Here is a tiny trained network, its code and every weight. The questions are about switching its units off for an input and a target symbol, where a switched-off unit gives its printed mean instead of its output.

import numpy as np


def w(rows, s, z=0):
    codes = np.array(rows[::2]) - 128.0
    scale = np.full(codes.shape[1], s)
    scale[-1] = z or s
    return codes * scale


def f(y):
    return y / 2 * (1 + np.tanh(0.7978845608 * (y + 0.044715 * y**3)))


def softmax(a):
    e = np.exp(a - a.max(-1, keepdims=True))
    return e / e.sum(-1, keepdims=True)


def log_softmax(a):
    a = a - a.max(-1, keepdims=True)
    return a - np.log(np.exp(a).sum(-1, keepdims=True))


def net(x, mask):
    ids = ['αβγδεζηθλξστφψω'.index(c) for c in x.split()]
    T = len(ids)
    res = E[ids] + P[:T]
    r = res
    for j in range(2):
        rows = slice(3 * j, 3 * j + 3)
        q, k, v = (r @ M[0][rows].T for M in (Q, K, V))
        z = softmax(np.where(np.tri(T) > 0, q @ k.T / 3**0.5, -1e9)) @ v
        o = O[0][rows]
        res = res + np.where(mask[j], z, o[:, -1]) @ o[:, :-1]
    y = f(res @ A[0][:, :-1].T + A[0][:, -1])
    res = res + np.where(mask[2:14], y, B[0][:, -1]) @ B[0][:, :-1]
    return log_softmax(res[-1] @ U[:, :-1].T + U[:, -1])


Q, K, V, O, A, B = {}, {}, {}, {}, {}, {}
E = w([
[63,139,95,238],'α',
[102,65,6,178],'β',
[167,97,133,176],'γ',
[129,228,116,130],'δ',
[191,197,214,142],'ε',
[164,105,104,161],'ζ',
[72,112,222,129],'η',
[146,108,125,30],'θ',
[172,89,89,145],'λ',
[10,225,54,170],'ξ',
[160,112,105,160],'σ',
[181,214,146,58],'τ',
[30,43,153,84],'φ',
[173,109,90,133],'ψ',
[147,34,190,76],'ω',
],0.015)
P = w([
[159,102,170,187],'0',
[195,95,147,177],'1',
[211,98,151,175],'2',
[247,93,137,186],'3',
[253,87,135,187],'4',
[245,94,145,189],'5',
],0.0037)
Q[0] = w([
[145,81,73,159],'h1',
[142,42,143,115],'h1',
[123,166,178,27],'h1',
[137,128,187,114],'h2',
[250,115,137,143],'h2',
[146,46,141,126],'h2',
],0.016)
K[0] = w([
[85,68,85,139],'h1',
[85,40,152,101],'h1',
[177,163,153,46],'h1',
[75,147,213,87],'h2',
[251,145,161,38],'h2',
[146,40,174,69],'h2',
],0.015)
V[0] = w([
[211,102,144,1],'h1',
[66,178,171,111],'h1',
[88,153,228,35],'h1',
[143,215,151,17],'h2',
[114,224,93,8],'h2',
[91,15,157,26],'h2',
],0.0069)
O[0] = w([
[219,124,113,5,73],'h1',
[165,186,150,185,59],'h1',
[253,160,121,143,2],'h1',
[137,141,49,171,155],'h2',
[106,145,6,150,105],'h2',
[160,12,125,131,97],'h2',
],0.0067,0.0023)
A[0] = w([
[200,162,168,7,19],'n1',
[163,104,190,111,119],'n2',
[96,152,121,59,181],'n3',
[175,151,139,49,2],'n4',
[101,56,216,86,176],'n5',
[125,34,86,25,144],'n6',
[109,213,101,165,102],'n7',
[220,104,37,117,85],'n8',
[174,25,104,95,12],'n9',
[214,119,132,120,93],'n10',
[91,108,2,147,84],'n11',
[140,175,71,59,63],'n12',
],0.0095,0.0052)
B[0] = w([
[32,176,100,200,216],'n1',
[138,217,212,129,178],'n2',
[120,75,80,63,147],'n3',
[44,143,132,158,166],'n4',
[93,115,193,47,255],'n5',
[208,44,30,133,245],'n6',
[244,69,117,50,207],'n7',
[56,186,151,160,226],'n8',
[148,47,117,228,202],'n9',
[128,150,177,223,194],'n10',
[51,254,180,64,188],'n11',
[77,86,146,73,174],'n12',
],0.0064,0.0072)
U = w([
[129,137,122,122,57],'α',
[149,143,135,170,164],'β',
[142,131,108,160,165],'γ',
[238,145,59,10,252],'δ',
[227,199,157,226,120],'ε',
[122,127,146,100,118],'ζ',
[121,162,239,47,84],'η',
[121,132,138,103,113],'θ',
[7,81,108,63,71],'λ',
[66,220,74,125,222],'ξ',
[27,132,178,255,10],'σ',
[120,89,11,217,162],'τ',
[168,64,103,11,132],'φ',
[187,84,151,227,59],'ψ',
[117,137,141,173,126],'ω',
],0.0068,0.0041)

Each question gives the input, a string of symbols that net reads in full, and the target symbol t.
The units are the heads (3 rows each of Q, K, V and O) and the neurons (one row each of A and B). Each row of codes is followed by its name. A weight is (code - 128) times the scale printed after its matrix; where a second scale follows, it is the last column's (O, A, B and U).
mask holds one flag per unit, heads first, then neurons. A switched-off unit (its flag False) gives its mean, the last column of its rows in O or B, instead of its output. The means were averaged over made-up inputs and are rounded, as every weight is.
A unit's drop is (log p(t) with every unit on - log p(t) with that unit switched off) / (log p(t) with every unit on - log p(t) with every unit switched off).
The circuit of an input: a set's keep is (log p(t) with only the set's units on - log p(t) with every unit switched off) / (log p(t) with every unit on - log p(t) with every unit switched off). Starting from the 12 units with the biggest drops (on a tie, the unit counted first), units are removed one at a time, each time the one whose removal leaves the highest keep (on an exact tie, the one counted first), for as long as the keep stays at least 0.8.
units of the circuit, in order: the units of the circuit, biggest drop first
top k neurons: the k neurons with the biggest drops, biggest first
heads that matter: for each layer, one digit per head in row order, 1 if its drop is at least 0.15 and else 0, layers parted by /
drop of u: that unit's drop, to one decimal
input τ τ ψ λ, target ξ: units of the circuit, in order : (h2 n11)
input α ψ δ σ, target σ: heads that matter : 10
input θ ω η τ φ, target φ: units of the circuit, in order : (n6 h2 n1)
input δ ζ ψ ω δ λ, target ψ: units of the circuit, in order : (h2 n9 n11)
input γ δ γ, target η: top neuron : (n6)
input θ η θ τ η, target η: units of the circuit, in order : (n5 h2 n6)
input δ φ φ η, target η: units of the circuit, in order : (h2 n5 n2)
input θ τ θ ψ, target τ: top 4 neurons : (n5 n6 n9 n2)
input σ γ δ θ τ, target ξ: units of the circuit, in order : (h1 n1 n8 h2)
input γ η η ω γ, target ψ: units of the circuit, in order : (h2 n9 n11)
input θ ζ ψ, target τ: units of the circuit, in order : (h2 n5)
input δ τ γ, target ξ: units of the circuit, in order : (h2 n11 n9)
input τ α φ, target φ: units of the circuit, in order : (h2 n6 n1)
input ζ ε φ ζ, target ε: top neuron : (n5)
input ζ δ η ω σ, target ψ: top 2 neurons : (n9 n11)
input δ δ θ γ, target τ: top 2 neurons : (n5 n2)
input α λ γ τ ζ, target ξ: drop of h2 : 0.8
input τ ψ γ ζ σ β, target λ: drop of h1 : 0.9
input λ τ λ, target ξ: drop of n5 : 0.0
